Here is a tiny trained network, its code and every weight. The questions are about switching its units off for an input and a class, where a switched-off unit gives its printed mean instead of its output.

import numpy as np


def w(rows, s, z=0):
    codes = np.array(rows[::2]) - 128.0
    scale = np.full(codes.shape[1], s)
    scale[-1] = z or s
    return codes * scale


def norm(h):
    return h / np.sqrt((h * h).mean(-1, keepdims=True) + 1e-5)


def f(y):
    return y / 2 * (1 + np.tanh(0.7978845608 * (y + 0.044715 * y**3)))


def log_softmax(a):
    a = a - a.max(-1, keepdims=True)
    return a - np.log(np.exp(a).sum(-1, keepdims=True))


def net(x, mask):
    res = np.array(x, float).reshape(1, 6) / 4 @ E
    u = 0
    for l in range(2):
        y = f(norm(res) @ A[l][:, :-1].T + A[l][:, -1])
        res = res + np.where(mask[u : u + 16], y, B[l][:, -1]) @ B[l][:, :-1]
        u += 16
    return log_softmax(norm(res)[-1] @ U[:, :-1].T + U[:, -1])


A, B = {}, {}
E = w([
[133,103,97,112],'x0',
[133,116,108,116],'x1',
[254,50,126,102],'x2',
[97,90,189,92],'x3',
[128,127,119,121],'x4',
[130,104,157,222],'x5',
],0.0071)
A[0] = w([
[240,170,61,178,155],'0.n0',
[139,116,152,78,121],'0.n1',
[75,95,82,189,100],'0.n2',
[119,178,64,134,168],'0.n3',
[97,198,136,92,111],'0.n4',
[69,165,134,112,89],'0.n5',
[5,96,130,76,222],'0.n6',
[153,111,133,180,253],'0.n7',
[52,154,135,99,165],'0.n8',
[254,139,152,164,154],'0.n9',
[171,95,199,65,185],'0.n10',
[121,143,177,127,107],'0.n11',
[59,30,155,185,194],'0.n12',
[186,216,161,127,164],'0.n13',
[54,138,174,198,111],'0.n14',
[139,121,168,124,112],'0.n15',
],0.011,0.0041)
B[0] = w([
[42,113,178,83,245],'0.n0',
[170,182,121,167,151],'0.n1',
[197,197,1,108,150],'0.n2',
[14,147,52,122,183],'0.n3',
[133,55,146,160,174],'0.n4',
[152,92,139,117,164],'0.n5',
[114,29,224,202,237],'0.n6',
[77,72,62,51,217],'0.n7',
[85,55,176,128,197],'0.n8',
[58,153,240,54,255],'0.n9',
[173,232,28,103,224],'0.n10',
[168,129,108,116,132],'0.n11',
[84,142,81,72,209],'0.n12',
[98,102,93,145,166],'0.n13',
[113,156,66,150,195],'0.n14',
[183,93,69,73,134],'0.n15',
],0.0073,0.0061)
A[1] = w([
[105,85,61,177,160],'1.n0',
[132,98,174,122,3],'1.n1',
[91,70,138,115,135],'1.n2',
[112,168,102,237,38],'1.n3',
[108,142,115,190,137],'1.n4',
[90,118,151,99,183],'1.n5',
[227,139,150,124,91],'1.n6',
[78,32,184,156,237],'1.n7',
[254,122,142,104,72],'1.n8',
[152,99,131,107,146],'1.n9',
[64,92,112,136,168],'1.n10',
[145,151,31,72,147],'1.n11',
[95,133,80,162,121],'1.n12',
[119,115,108,211,117],'1.n13',
[132,101,157,100,64],'1.n14',
[100,209,136,123,168],'1.n15',
],0.014,0.0027)
B[1] = w([
[2,97,37,156,170],'1.n0',
[142,58,149,127,134],'1.n1',
[154,133,153,192,195],'1.n2',
[131,192,80,14,139],'1.n3',
[75,140,27,67,141],'1.n4',
[203,130,234,188,194],'1.n5',
[164,241,55,145,142],'1.n6',
[184,78,101,190,247],'1.n7',
[190,195,78,185,155],'1.n8',
[74,208,122,119,138],'1.n9',
[221,133,85,202,213],'1.n10',
[122,135,235,127,200],'1.n11',
[107,122,106,147,153],'1.n12',
[31,190,49,59,148],'1.n13',
[131,41,185,137,143],'1.n14',
[149,140,152,24,152],'1.n15',
],0.0068,0.011)
U = w([
[74,81,50,224,124],'0',
[165,43,216,178,156],'1',
[169,176,217,43,249],'2',
[240,252,86,97,7],'3',
[50,188,25,74,4],'4',
],0.014,0.0024)

Each question gives the input, the list of numbers given to net, and the class t.
The units are the neurons (one row each of A and B). Each row of codes is followed by its name. A weight is (code - 128) times the scale printed after its matrix; where a second scale follows, it is the last column's (A, B and U).
mask holds one flag per neuron, layer by layer. A switched-off neuron (its flag False) gives its mean, the last column of its row in B, instead of its output. The means were averaged over made-up inputs and are rounded, as every weight is.
A unit's drop is (log p(t) with every unit on - log p(t) with that unit switched off) / (log p(t) with every unit on - log p(t) with every unit switched off).
The circuit of an input: a set's keep is (log p(t) with only the set's units on - log p(t) with every unit switched off) / (log p(t) with every unit on - log p(t) with every unit switched off). Starting from the 12 units with the biggest drops (on a tie, the unit counted first), units are removed one at a time, each time the one whose removal leaves the highest keep (on an exact tie, the one counted first), for as long as the keep stays at least 0.8.
units of the circuit, in order: the units of the circuit, biggest drop first
most important unit: the unit with the biggest drop
top k neurons: the k neurons with the biggest drops, biggest first
k most important neurons of layer l: the k neurons of layer l with the biggest drops, biggest first
input [8,5,-7,2,-6,-2], class 1: most important unit	0.n6
input [-6,2,1,-4,5,-1], class 2: 3 most important neurons of layer 0	(0.n9, 0.n6, 0.n0)
input [-8,7,-4,-2,0,-6], class 0: 4 most important neurons of layer 0	(0.n9, 0.n3, 0.n0, 0.n13)
input [1,-6,-6,-8,-8,-6], class 0: units of the circuit, in order	(0.n8, 0.n4)
input [-6,-7,-4,0,1,5], class 4: units of the circuit, in order	(1.n3, 0.n9, 1.n13)
input [0,-6,2,7,6,7], class 2: 2 most important neurons of layer 0	(0.n6, 0.n10)
input [-8,-2,-4,-1,7,2], class 4: units of the circuit, in order	(0.n9, 0.n0, 1.n3)
input [-4,-2,5,2,4,-2], class 3: top 2 neurons	(0.n10, 0.n3)
input [4,2,1,-1,2,-5], class 2: top 2 neurons	(1.n7, 0.n8)
input [4,8,7,5,5,5], class 2: top 2 neurons	(0.n10, 0.n6)
input [0,0,7,5,1,1], class 2: units of the circuit, in order	(0.n9, 0.n6)
input [0,0,0,-3,3,8], class 4: top 4 neurons	(0.n2, 0.n6, 1.n7, 0.n8)
input [-5,6,5,3,-6,-1], class 3: 2 most important neurons of layer 0	(0.n10, 0.n3)
input [4,-8,-2,-8,5,-6], class 0: most important unit	0.n10
input [2,-8,0,-1,3,-7], class 0: top 2 neurons	(0.n9, 0.n0)
input [7,4,0,5,1,5], class 0: top 2 neurons	(0.n9, 0.n6)
input [-2,3,-4,-1,-7,-8], class 0: top 4 neurons	(0.n9, 0.n3, 0.n0, 1.n11)
input [5,3,1,-3,-7,-2], class 2: top 2 neurons	(0.n6, 0.n8)
input [5,0,-8,1,-3,-3], class 1: 4 most important neurons of layer 0	(0.n6, 0.n8, 0.n10, 0.n5)
input [2,7,-7,-4,-7,5], class 4: top 2 neurons	(0.n2, 1.n3)
input [-8,1,2,4,-1,1], class 2: 2 most important neurons of layer 1	(1.n11, 1.n10)
input [-5,7,3,8,-7,0], class 3: units of the circuit, in order	(0.n10)
